Below is a small trained network, with its code and all its weights. Each question gives an input and a target symbol and asks what happens when units are switched off, that is, made to give their printed mean instead of their output.

import numpy as np


def w(rows, s, z=0):
    codes = np.array(rows[::2]) - 128.0
    scale = np.full(codes.shape[1], s)
    scale[-1] = z or s
    return codes * scale


def norm(h):
    return h / np.sqrt((h * h).mean(-1, keepdims=True) + 1e-5)


def f(y):
    return y / 2 * (1 + np.tanh(0.7978845608 * (y + 0.044715 * y**3)))


def softmax(a):
    e = np.exp(a - a.max(-1, keepdims=True))
    return e / e.sum(-1, keepdims=True)


def log_softmax(a):
    a = a - a.max(-1, keepdims=True)
    return a - np.log(np.exp(a).sum(-1, keepdims=True))


def net(x, mask):
    ids = ['αβμσφψ'.index(c) for c in x.split()]
    T = len(ids)
    res = E[ids] + P[:T]
    u = 0
    for l in range(2):
        r = norm(res)
        for j in range(2):
            rows = slice(2 * j, 2 * j + 2)
            q, k, v = (r @ M[l][rows].T for M in (Q, K, V))
            z = softmax(np.where(np.tri(T) > 0, q @ k.T / 2**0.5, -1e9)) @ v
            o = O[l][rows]
            res = res + np.where(mask[u + j], z, o[:, -1]) @ o[:, :-1]
        u += 2
        y = f(norm(res) @ A[l][:, :-1].T + A[l][:, -1])
        res = res + np.where(mask[u : u + 8], y, B[l][:, -1]) @ B[l][:, :-1]
        u += 8
    return log_softmax(norm(res)[-1] @ U[:, :-1].T + U[:, -1])


Q, K, V, O, A, B = {}, {}, {}, {}, {}, {}
E = w([
[135,118,122,43,179,129,72,246],'α',
[47,103,190,143,136,181,148,181],'β',
[148,156,96,37,190,187,86,168],'μ',
[187,200,58,109,51,221,142,137],'σ',
[141,103,114,46,132,142,8,136],'φ',
[204,86,141,137,160,53,208,174],'ψ',
],0.016)
P = w([
[122,70,141,89,87,175,217,63],'0',
[100,141,118,41,6,124,184,127],'1',
[105,146,146,71,84,65,172,121],'2',
[122,159,128,84,40,204,152,154],'3',
[133,151,149,101,125,95,158,104],'4',
[126,169,117,129,75,206,127,159],'5',
[144,140,151,129,145,99,138,97],'6',
[132,173,115,160,104,195,110,156],'7',
[136,127,143,147,162,97,126,90],'8',
[143,167,125,194,132,171,97,151],'9',
[110,122,104,150,193,97,133,80],'10',
[173,157,153,220,173,132,79,125],'11',
[151,4,108,140,153,193,115,141],'12',
[175,135,115,206,219,100,102,93],'13',
],0.013)
Q[0] = w([
[104,131,174,143,105,149,169,139],'0.h1',
[110,127,141,147,164,151,75,140],'0.h1',
[90,37,141,68,138,111,171,97],'0.h2',
[104,119,96,102,248,96,94,101],'0.h2',
],0.014)
K[0] = w([
[112,91,161,87,89,148,181,113],'0.h1',
[90,150,118,154,142,153,108,167],'0.h1',
[81,92,154,68,204,89,152,72],'0.h2',
[93,159,146,212,249,68,86,98],'0.h2',
],0.011)
V[0] = w([
[2,109,161,140,123,133,109,166],'0.h1',
[110,180,89,177,91,200,138,86],'0.h1',
[143,95,144,173,135,107,245,128],'0.h2',
[212,144,66,145,186,56,100,111],'0.h2',
],0.0082)
O[0] = w([
[230,127,126,141,27,240,89,98,96],'0.h1',
[136,13,253,68,183,138,166,158,2],'0.h1',
[144,218,201,168,172,231,60,57,251],'0.h2',
[60,133,77,95,57,185,107,152,94],'0.h2',
],0.0073,0.005)
A[0] = w([
[179,100,130,143,91,105,182,106,3],'0.n1',
[6,137,163,177,72,200,168,134,119],'0.n2',
[47,115,155,91,159,157,88,171,142],'0.n3',
[109,157,61,135,116,145,92,153,82],'0.n4',
[131,108,190,91,86,165,92,114,184],'0.n5',
[26,178,171,106,114,145,91,121,110],'0.n6',
[154,83,199,107,142,47,152,91,47],'0.n7',
[192,124,109,126,183,183,141,143,169],'0.n8',
],0.011,0.0061)
B[0] = w([
[169,75,168,166,50,183,111,108,124],'0.n1',
[211,73,112,140,160,5,250,135,185],'0.n2',
[155,135,147,2,107,190,137,92,170],'0.n3',
[123,85,187,106,88,183,146,78,165],'0.n4',
[68,229,23,152,212,68,70,111,194],'0.n5',
[146,116,235,80,20,107,107,113,156],'0.n6',
[114,193,113,73,45,89,162,109,144],'0.n7',
[57,142,144,177,111,60,106,147,253],'0.n8',
],0.0088,0.0065)
Q[1] = w([
[69,157,88,227,152,153,168,169],'1.h1',
[177,130,111,120,173,48,166,127],'1.h1',
[79,176,160,181,73,89,125,72],'1.h2',
[254,176,144,119,103,75,169,75],'1.h2',
],0.0079)
K[1] = w([
[198,209,57,145,60,119,176,139],'1.h1',
[128,40,194,112,82,87,153,159],'1.h1',
[76,168,107,157,128,121,254,138],'1.h2',
[171,226,117,112,45,24,171,110],'1.h2',
],0.0077)
V[1] = w([
[64,175,57,145,196,223,120,136],'1.h1',
[44,87,163,138,205,124,51,183],'1.h1',
[116,164,191,105,145,185,171,254],'1.h2',
[144,58,103,199,153,171,139,146],'1.h2',
],0.0068)
O[1] = w([
[126,59,156,98,132,74,232,170,59],'1.h1',
[108,254,89,73,65,93,184,68,2],'1.h1',
[250,128,48,111,160,94,84,10,137],'1.h2',
[156,153,164,44,84,153,163,124,20],'1.h2',
],0.008,0.0063)
A[1] = w([
[129,88,119,140,141,87,147,141,127],'1.n1',
[124,72,118,111,85,138,138,135,149],'1.n2',
[115,97,139,178,125,143,136,148,124],'1.n3',
[149,159,49,139,73,136,126,95,3],'1.n4',
[140,124,107,184,173,63,108,141,144],'1.n5',
[165,118,224,120,68,77,252,96,113],'1.n6',
[93,149,65,134,117,150,120,157,44],'1.n7',
[137,210,154,100,90,121,100,102,38],'1.n8',
],0.016,0.0035)
B[1] = w([
[115,173,137,115,96,191,123,114,155],'1.n1',
[138,136,149,164,143,100,133,133,134],'1.n2',
[141,156,114,120,172,88,83,109,162],'1.n3',
[191,131,135,119,118,136,184,95,133],'1.n4',
[139,119,139,168,216,135,99,141,252],'1.n5',
[250,88,167,64,82,164,241,68,151],'1.n6',
[130,88,150,127,114,154,170,110,140],'1.n7',
[101,130,154,174,136,159,76,102,139],'1.n8',
],0.018,0.02)
U = w([
[255,123,146,133,114,154,203,80,164],'α',
[162,121,115,215,224,95,113,161,125],'β',
[167,175,57,69,142,77,153,138,116],'μ',
[191,136,102,59,145,85,108,149,6],'σ',
[95,54,162,155,103,116,192,199,161],'φ',
[131,229,170,142,60,225,93,107,162],'ψ',
],0.006,0.0025)

Each question gives the input, a string of symbols that net reads in full, and the target symbol t.
The units are the heads (2 rows each of Q, K, V and O) and the neurons (one row each of A and B). Each row of codes is followed by its name. A weight is (code - 128) times the scale printed after its matrix; where a second scale follows, it is the last column's (O, A, B and U).
mask holds one flag per unit, layer by layer, with each layer's heads first. A switched-off unit (its flag False) gives its mean, the last column of its rows in O or B, instead of its output. The means were averaged over made-up inputs and are rounded, as every weight is.
A unit's drop is (log p(t) with every unit on - log p(t) with that unit switched off) / (log p(t) with every unit on - log p(t) with every unit switched off).
The circuit of an input: a set's keep is (log p(t) with only the set's units on - log p(t) with every unit switched off) / (log p(t) with every unit on - log p(t) with every unit switched off). Starting from the 12 units with the biggest drops (on a tie, the unit counted first), units are removed one at a time, each time the one whose removal leaves the highest keep (on an exact tie, the one counted first), for as long as the keep stays at least 0.8.
circuit, biggest first: the units of the circuit, biggest drop first
most important unit: the unit with the biggest drop
top k neurons: the k neurons with the biggest drops, biggest first
k most important neurons of layer l: the k neurons of layer l with the biggest drops, biggest first
heads that matter: for each layer, one digit per head in row order, 1 if its drop is at least 0.15 and else 0, layers parted by /
input ψ μ μ, target ψ: circuit, biggest first => (1.n5 1.n8 0.n6)
input ψ σ σ ψ φ, target σ: circuit, biggest first => (0.h2 1.n5 0.n3)
input σ ψ α, target σ: circuit, biggest first => (0.h2 1.n5 0.n3)
input ψ β ψ α ψ ψ ψ σ μ, target ψ: heads that matter => 01 / 00
input φ β β φ β α σ σ ψ μ, target σ: 3 most important neurons of layer 0 => (0.n3 0.n6 0.n5)
input ψ φ β φ μ β σ, target α: 2 most important neurons of layer 1 => (1.n4 1.n5)
input ψ ψ σ ψ φ σ ψ α, target σ: top 2 neurons => (0.n3 1.n5)
input β σ β σ ψ β β ψ β σ φ μ, target σ: circuit, biggest first => (0.h1 0.h2 0.n3 1.n5)
input ψ ψ α μ ψ σ μ β, target α: most important neuron of layer 0 => (0.n2)
input β ψ ψ ψ μ μ φ, target μ: circuit, biggest first => (0.h2 1.n5 1.h1 0.n3)
input ψ ψ φ, target ψ: heads that matter => 00 / 00
input ψ ψ ψ ψ ψ β ψ β ψ α φ, target ψ: 3 most important neurons of layer 1 => (1.n5 1.n8 1.n6)
input ψ β ψ ψ β φ ψ α, target φ: top 3 neurons => (1.n5 1.n3 1.n7)
input β β ψ ψ β ψ ψ φ φ β β φ β φ, target φ: top 2 neurons => (0.n5 1.n5)
input φ ψ μ, target φ: 3 most important neurons of layer 1 => (1.n5 1.n3 1.n7)
input β ψ β α, target ψ: most important unit => 0.n2
input φ φ φ, target φ: heads that matter => 01 / 01
input β β ψ, target α: heads that matter => 01 / 00
input μ ψ σ ψ α ψ μ, target α: 2 most important neurons of layer 1 => (1.n4 1.n5)
input ψ β β β α β φ, target α: most important unit => 0.h2
input β ψ ψ β α ψ φ α φ β α, target φ: top 4 neurons => (1.n5 1.n3 1.n6 0.n5)
input α ψ β ψ σ ψ φ, target σ: heads that matter => 11 / 10
